Below is a small trained network, with its code and all its weights. Each question gives an input and a class and asks what happens when units are switched off, that is, made to give their printed mean instead of their output.

import numpy as np


def w(rows, s, z=0):
    codes = np.array(rows[::2]) - 128.0
    scale = np.full(codes.shape[1], s)
    scale[-1] = z or s
    return codes * scale


def f(y):
    return y / 2 * (1 + np.tanh(0.7978845608 * (y + 0.044715 * y**3)))


def log_softmax(a):
    a = a - a.max(-1, keepdims=True)
    return a - np.log(np.exp(a).sum(-1, keepdims=True))


def net(x, mask):
    res = np.array(x, float).reshape(1, 8) / 4 @ E
    y = f(res @ A[0][:, :-1].T + A[0][:, -1])
    res = res + np.where(mask, y, B[0][:, -1]) @ B[0][:, :-1]
    return log_softmax(res[-1] @ U[:, :-1].T + U[:, -1])


A, B = {}, {}
E = w([
[86,51,71,112,177,81,57,64,188],'x0',
[158,84,84,118,115,100,160,185,75],'x1',
[106,100,146,111,90,162,117,127,134],'x2',
[47,195,98,176,223,15,155,178,185],'x3',
[22,158,112,94,129,153,100,120,168],'x4',
[68,110,95,114,3,138,127,126,66],'x5',
[125,172,253,130,239,127,45,92,111],'x6',
[87,126,116,80,68,173,126,107,144],'x7',
],0.0065)
A[0] = w([
[11,133,164,193,157,50,253,85,162,155],'n1',
[74,162,168,143,102,162,151,113,225,105],'n2',
[108,130,87,104,177,154,127,172,41,33],'n3',
[51,153,88,201,170,94,149,167,179,5],'n4',
[136,157,176,191,126,103,143,220,95,175],'n5',
[144,161,204,84,79,103,136,157,56,74],'n6',
[25,141,124,115,118,138,52,109,168,165],'n7',
[157,30,111,107,145,73,77,123,197,202],'n8',
[105,200,170,209,166,223,81,57,159,71],'n9',
[159,238,128,112,133,213,223,194,147,13],'n10',
[79,100,37,98,141,160,179,92,182,152],'n11',
[113,118,241,75,178,57,110,153,118,169],'n12',
[174,149,76,201,173,108,136,124,99,214],'n13',
[101,198,229,25,184,140,100,138,27,25],'n14',
],0.0068,0.0019)
B[0] = w([
[87,149,1,169,135,172,65,174,120,253],'n1',
[224,159,145,112,181,162,105,118,172,169],'n2',
[133,75,129,197,159,155,167,174,163,127],'n3',
[120,120,96,163,93,147,138,73,65,223],'n4',
[73,142,150,123,240,193,117,137,73,211],'n5',
[105,66,156,126,161,164,147,103,115,191],'n6',
[171,92,202,98,187,107,122,134,156,217],'n7',
[143,207,178,72,151,102,137,54,52,223],'n8',
[181,70,164,177,59,135,138,199,174,212],'n9',
[61,116,168,123,185,120,199,121,109,204],'n10',
[82,148,190,107,103,75,105,77,129,229],'n11',
[145,205,144,155,37,103,114,80,171,216],'n12',
[154,211,126,124,124,145,149,159,112,201],'n13',
[158,155,141,237,133,78,193,115,88,218],'n14',
],0.0067,0.0044)
U = w([
[115,253,162,120,83,161,146,162,130,252],'0',
[91,194,168,217,42,73,234,94,169,135],'1',
[38,194,189,139,127,93,249,55,108,43],'2',
[100,193,87,191,83,191,136,117,129,20],'3',
[159,146,123,175,85,142,128,234,190,82],'4',
],0.005,0.002)

Each question gives the input, the list of numbers given to net, and the class t.
The units are the neurons (one row each of A and B). Each row of codes is followed by its name. A weight is (code - 128) times the scale printed after its matrix; where a second scale follows, it is the last column's (A, B and U).
mask holds one flag per neuron, in row order. A switched-off neuron (its flag False) gives its mean, the last column of its row in B, instead of its output. The means were averaged over made-up inputs and are rounded, as every weight is.
A unit's drop is (log p(t) with every unit on - log p(t) with that unit switched off) / (log p(t) with every unit on - log p(t) with every unit switched off).
The circuit of an input: a set's keep is (log p(t) with only the set's units on - log p(t) with every unit switched off) / (log p(t) with every unit on - log p(t) with every unit switched off). Starting from the 12 units with the biggest drops (on a tie, the unit counted first), units are removed one at a time, each time the one whose removal leaves the highest keep (on an exact tie, the one counted first), for as long as the keep stays at least 0.8.
units of the circuit, in order: the units of the circuit, biggest drop first
top k neurons: the k neurons with the biggest drops, biggest first
drop of u: that unit's drop, to one decimal
input [-2,0,-8,8,7,1,-2,5], class 3: units of the circuit, in order -> [n1]
input [-2,-6,-3,4,1,-1,1,0], class 4: units of the circuit, in order -> [n9; n8; n1]
input [-7,7,-7,-2,-8,8,5,1], class 2: units of the circuit, in order -> [n6; n5; n1]
input [5,-1,-3,7,-3,7,4,-3], class 3: top 2 neurons -> [n1; n4]
input [-3,-5,0,-1,-1,-7,5,1], class 1: top 4 neurons -> [n14; n12; n9; n1]
input [3,3,-3,-3,3,-1,8,0], class 1: top 2 neurons -> [n14; n12]
input [-1,3,-2,8,-7,4,-7,0], class 3: drop of n5 -> 0.1
input [-7,6,7,-7,-7,5,6,1], class 2: drop of n14 -> 0.2
input [-5,-8,-5,-3,6,1,4,1], class 4: drop of n7 -> 0.1
input [-3,-7,-6,-2,8,1,0,4], class 4: top 2 neurons -> [n9; n8]
input [-4,-6,5,-3,0,-8,8,-1], class 1: drop of n12 -> 0.2
